Below are the code and all the weights of a small trained network. Each question names an input and a class and asks about switching units off, where a switched-off unit gives its printed mean instead of its output.

import numpy as np


def w(rows, s, z=0):
    codes = np.array(rows[::2]) - 128.0
    scale = np.full(codes.shape[1], s)
    scale[-1] = z or s
    return codes * scale


def f(y):
    return np.maximum(y, 0)


def log_softmax(a):
    a = a - a.max(-1, keepdims=True)
    return a - np.log(np.exp(a).sum(-1, keepdims=True))


def net(x, mask):
    res = np.array(x, float).reshape(1, 2) / 4 @ E
    y = f(res @ A[0][:, :-1].T + A[0][:, -1])
    res = res + np.where(mask, y, B[0][:, -1]) @ B[0][:, :-1]
    return log_softmax(res[-1] @ U[:, :-1].T + U[:, -1])


A, B = {}, {}
E = w([
[103,252,24,184,106,195,88,86],'x0',
[155,204,184,152,149,167,57,191],'x1',
],0.015)
A[0] = w([
[89,166,89,190,100,160,119,49,74],'neuron 0',
[170,140,168,143,178,160,86,181,82],'neuron 1',
[126,80,150,80,147,121,126,109,140],'neuron 2',
[141,102,140,176,90,136,89,154,240],'neuron 3',
[141,87,131,142,157,84,153,161,140],'neuron 4',
[88,139,153,88,138,71,133,172,72],'neuron 5',
[184,100,213,110,215,91,154,137,77],'neuron 6',
[154,132,130,93,140,61,120,147,159],'neuron 7',
[132,143,154,142,151,138,103,182,83],'neuron 8',
[136,96,162,118,123,106,80,119,65],'neuron 9',
[144,106,100,142,127,125,195,123,104],'neuron 10',
[97,140,109,107,104,107,134,168,254],'neuron 11',
[72,116,148,130,79,148,157,122,234],'neuron 12',
[117,99,171,111,100,78,158,92,68],'neuron 13',
[77,78,113,178,128,129,171,96,82],'neuron 14',
[111,126,107,72,91,50,193,11,75],'neuron 15',
[125,89,189,174,130,153,84,123,205],'neuron 16',
],0.012,0.008)
B[0] = w([
[92,94,83,106,51,158,62,225,236],'neuron 0',
[152,183,152,100,157,11,63,60,204],'neuron 1',
[101,84,113,117,153,147,146,170,206],'neuron 2',
[124,122,184,229,178,136,172,41,194],'neuron 3',
[99,91,114,143,62,114,157,155,204],'neuron 4',
[79,124,42,2,96,104,109,147,171],'neuron 5',
[67,171,100,124,66,167,54,132,251],'neuron 6',
[77,87,162,131,96,211,133,147,187],'neuron 7',
[247,205,111,26,190,73,73,65,176],'neuron 8',
[141,105,106,70,89,115,113,197,162],'neuron 9',
[204,163,165,132,148,35,114,101,173],'neuron 10',
[109,49,221,144,167,199,249,98,195],'neuron 11',
[153,68,202,241,170,165,187,79,189],'neuron 12',
[116,104,127,78,81,137,51,141,195],'neuron 13',
[201,164,141,75,132,90,72,78,180],'neuron 14',
[191,139,113,87,119,71,98,96,238],'neuron 15',
[141,72,137,148,148,168,124,93,197],'neuron 16',
],0.009,0.015)
U = w([
[209,153,131,95,126,74,58,121,47],'0',
[77,140,99,98,93,162,62,247,62],'1',
[119,128,171,155,142,177,166,117,253],'2',
],0.015,0.005)

Each question gives the input, the list of numbers given to net, and the class t.
The units are the neurons (one row each of A and B). Each row of codes is followed by its name. A weight is (code - 128) times the scale printed after its matrix; where a second scale follows, it is the last column's (A, B and U).
mask holds one flag per neuron, in row order. A switched-off neuron (its flag False) gives its mean, the last column of its row in B, instead of its output. The means were averaged over made-up inputs and are rounded, as every weight is.
A unit's drop is (log p(t) with every unit on - log p(t) with that unit switched off) / (log p(t) with every unit on - log p(t) with every unit switched off).
The circuit of an input: a set's keep is (log p(t) with only the set's units on - log p(t) with every unit switched off) / (log p(t) with every unit on - log p(t) with every unit switched off). Starting from the 12 units with the biggest drops (on a tie, the unit counted first), units are removed one at a time, each time the one whose removal leaves the highest keep (on an exact tie, the one counted first), for as long as the keep stays at least 0.8.
units of the circuit, in order: the units of the circuit, biggest drop first
most important unit: the unit with the biggest drop
k most important neurons: the k neurons with the biggest drops, biggest first
drop when u is switched off: that unit's drop, to one decimal
input [6,6], class 0: most important unit -> neuron 1
input [-2,-3], class 2: units of the circuit, in order -> [neuron 1; neuron 0]
input [-3,-3], class 2: 4 most important neurons -> [neuron 0; neuron 1; neuron 8; neuron 12]
input [-5,4], class 1: 2 most important neurons -> [neuron 6; neuron 15]
input [8,8], class 0: 3 most important neurons -> [neuron 1; neuron 8; neuron 6]
input [5,6], class 0: 2 most important neurons -> [neuron 1; neuron 8]
input [3,2], class 2: drop when neuron 6 is switched off -> 0.4
input [-3,-1], class 2: drop when neuron 0 is switched off -> 1.0
input [-7,5], class 1: drop when neuron 6 is switched off -> 0.9
input [-3,0], class 2: drop when neuron 0 is switched off -> 1.0
